Here is a tiny trained network, its code and every weight. The questions are about switching its units off for an input and a target symbol, where a switched-off unit gives its printed mean instead of its output.

import numpy as np


def w(rows, s, z=0):
    codes = np.array(rows[::2]) - 128.0
    scale = np.full(codes.shape[1], s)
    scale[-1] = z or s
    return codes * scale


def norm(h):
    return h / np.sqrt((h * h).mean(-1, keepdims=True) + 1e-5)


def f(y):
    return np.maximum(y, 0)


def softmax(a):
    e = np.exp(a - a.max(-1, keepdims=True))
    return e / e.sum(-1, keepdims=True)


def log_softmax(a):
    a = a - a.max(-1, keepdims=True)
    return a - np.log(np.exp(a).sum(-1, keepdims=True))


def net(x, mask):
    ids = ['ΔΛΩαεζθξτψ'.index(c) for c in x.split()]
    T = len(ids)
    res = E[ids] + P[:T]
    u = 0
    for l in range(2):
        r = norm(res)
        for j in range(3):
            rows = slice(2 * j, 2 * j + 2)
            q, k, v = (r @ M[l][rows].T for M in (Q, K, V))
            z = softmax(np.where(np.tri(T) > 0, q @ k.T / 2**0.5, -1e9)) @ v
            o = O[l][rows]
            res = res + np.where(mask[u + j], z, o[:, -1]) @ o[:, :-1]
        u += 3
        y = f(norm(res) @ A[l][:, :-1].T + A[l][:, -1])
        res = res + np.where(mask[u : u + 4], y, B[l][:, -1]) @ B[l][:, :-1]
        u += 4
    return log_softmax(norm(res)[-1] @ U[:, :-1].T + U[:, -1])


Q, K, V, O, A, B = {}, {}, {}, {}, {}, {}
E = w([
[88,179,176,79],'Δ',
[129,57,174,189],'Λ',
[114,84,226,110],'Ω',
[57,245,128,125],'α',
[104,37,58,63],'ε',
[215,134,45,183],'ζ',
[115,64,206,95],'θ',
[105,186,204,134],'ξ',
[111,138,2,61],'τ',
[110,45,185,95],'ψ',
],0.0093)
P = w([
[188,142,244,1],'0',
[182,156,175,64],'1',
[174,155,148,95],'2',
[165,155,135,118],'3',
[158,152,128,135],'4',
[153,151,114,148],'5',
[154,150,107,160],'6',
[140,154,102,178],'7',
[132,161,95,193],'8',
],0.0047)
Q[0] = w([
[125,108,41,16],'L0H1',
[106,152,251,39],'L0H1',
[149,100,125,145],'L0H2',
[114,206,117,102],'L0H2',
[174,155,104,174],'L0H3',
[84,88,127,123],'L0H3',
],0.024)
K[0] = w([
[145,92,74,6],'L0H1',
[134,110,250,76],'L0H1',
[170,143,120,121],'L0H2',
[70,127,136,84],'L0H2',
[201,144,119,138],'L0H3',
[103,101,135,141],'L0H3',
],0.023)
V[0] = w([
[217,137,89,47],'L0H1',
[160,126,64,142],'L0H1',
[75,120,157,99],'L0H2',
[202,180,124,127],'L0H2',
[95,81,111,228],'L0H3',
[2,122,156,84],'L0H3',
],0.016)
O[0] = w([
[203,28,90,93,140],'L0H1',
[190,46,183,158,77],'L0H1',
[204,119,100,84,59],'L0H2',
[67,67,127,173,253],'L0H2',
[2,64,150,74,64],'L0H3',
[171,43,16,25,18],'L0H3',
],0.0087,0.0059)
A[0] = w([
[21,189,113,192,133],'L0N1',
[65,167,113,150,6],'L0N2',
[1,64,135,155,157],'L0N3',
[185,252,135,70,161],'L0N4',
],0.0095,0.0024)
B[0] = w([
[219,207,85,193,255],'L0N1',
[75,49,172,77,172],'L0N2',
[216,97,31,169,225],'L0N3',
[254,145,165,120,229],'L0N4',
],0.0096,0.0075)
Q[1] = w([
[178,55,144,250],'L1H1',
[112,122,172,245],'L1H1',
[59,153,121,32],'L1H2',
[170,153,95,27],'L1H2',
[115,163,101,120],'L1H3',
[151,120,123,91],'L1H3',
],0.025)
K[1] = w([
[156,83,254,164],'L1H1',
[168,159,215,171],'L1H1',
[120,142,24,63],'L1H2',
[207,142,53,91],'L1H2',
[125,171,97,150],'L1H3',
[144,132,90,105],'L1H3',
],0.023)
V[1] = w([
[130,74,26,158],'L1H1',
[86,174,107,181],'L1H1',
[2,101,152,133],'L1H2',
[146,140,121,170],'L1H2',
[107,190,36,139],'L1H3',
[110,148,164,164],'L1H3',
],0.019)
O[1] = w([
[53,188,172,126,115],'L1H1',
[84,76,157,89,118],'L1H1',
[252,144,97,129,4],'L1H2',
[115,71,109,84,185],'L1H2',
[204,100,148,175,127],'L1H3',
[153,170,82,87,142],'L1H3',
],0.014,0.016)
A[1] = w([
[74,191,50,107,255],'L1N1',
[195,85,72,139,243],'L1N2',
[134,60,248,47,22],'L1N3',
[42,210,217,80,104],'L1N4',
],0.017,0.0007)
B[1] = w([
[86,102,195,122,183],'L1N1',
[98,168,131,102,166],'L1N2',
[228,171,150,41,174],'L1N3',
[7,161,136,75,253],'L1N4',
],0.02,0.013)
U = w([
[63,150,158,19,228],'Δ',
[48,69,159,229,184],'Λ',
[117,199,48,162,58],'Ω',
[185,226,123,164,122],'α',
[159,26,121,79,70],'ε',
[207,70,254,149,152],'ζ',
[134,114,64,123,27],'θ',
[179,194,149,120,5],'ξ',
[185,122,140,78,59],'τ',
[125,72,68,122,22],'ψ',
],0.008,0.0028)

Each question gives the input, a string of symbols that net reads in full, and the target symbol t.
The units are the heads (2 rows each of Q, K, V and O) and the neurons (one row each of A and B). Each row of codes is followed by its name. A weight is (code - 128) times the scale printed after its matrix; where a second scale follows, it is the last column's (O, A, B and U).
mask holds one flag per unit, layer by layer, with each layer's heads first. A switched-off unit (its flag False) gives its mean, the last column of its rows in O or B, instead of its output. The means were averaged over made-up inputs and are rounded, as every weight is.
A unit's drop is (log p(t) with every unit on - log p(t) with that unit switched off) / (log p(t) with every unit on - log p(t) with every unit switched off).
The circuit of an input: a set's keep is (log p(t) with only the set's units on - log p(t) with every unit switched off) / (log p(t) with every unit on - log p(t) with every unit switched off). Starting from the 12 units with the biggest drops (on a tie, the unit counted first), units are removed one at a time, each time the one whose removal leaves the highest keep (on an exact tie, the one counted first), for as long as the keep stays at least 0.8.
units of the circuit, in order: the units of the circuit, biggest drop first
k most important neurons: the k neurons with the biggest drops, biggest first
k most important neurons of layer l: the k neurons of layer l with the biggest drops, biggest first
drop of u: that unit's drop, to one decimal
input Λ ε Λ α τ Λ ζ Λ ε, target ε: units of the circuit, in order	L0H1, L1N4
input ε Δ ζ, target ζ: units of the circuit, in order	L1N4, L0H1
input Λ Δ Λ Λ ζ θ α, target α: 3 most important neurons	L1N4, L0N4, L0N1
input Δ Λ θ Δ ζ ζ ζ ε, target ε: units of the circuit, in order	L1N4, L0H1
input ε Ω Λ α Δ Λ Λ Λ, target α: units of the circuit, in order	L0H1, L1H2, L1N4, L0H3
input Δ Λ Δ ξ θ Λ Λ, target Ω: 2 most important neurons of layer 0	L0N4, L0N1
input ξ Λ Λ Λ, target Ω: most important neuron of layer 0	L0N4
input ε α ζ ε Λ, target Λ: 2 most important neurons	L0N1, L1N4
input Λ Λ Λ Δ Λ, target α: 4 most important neurons	L0N4, L1N4, L1N2, L0N3
input Λ α ζ Ω Λ Λ, target Λ: 2 most important neurons	L0N1, L0N3
input Λ Λ ζ Δ Λ θ Ω, target Ω: 2 most important neurons of layer 0	L0N1, L0N3
input Λ α ζ α, target α: 3 most important neurons	L1N4, L0N1, L1N3
input Λ θ ψ Ω Λ ζ Λ θ ζ, target Λ: 3 most important neurons	L1N3, L0N1, L0N3
input τ θ Ω ζ, target ζ: most important neuron	L1N4
input ψ α Λ Λ Ω ζ ε Δ Ω, target Ω: 3 most important neurons	L0N3, L1N4, L1N2
input θ α ζ Λ ξ, target α: 2 most important neurons of layer 0	L0N4, L0N1
input α ζ Λ ζ, target Λ: drop of L0H2	2.0
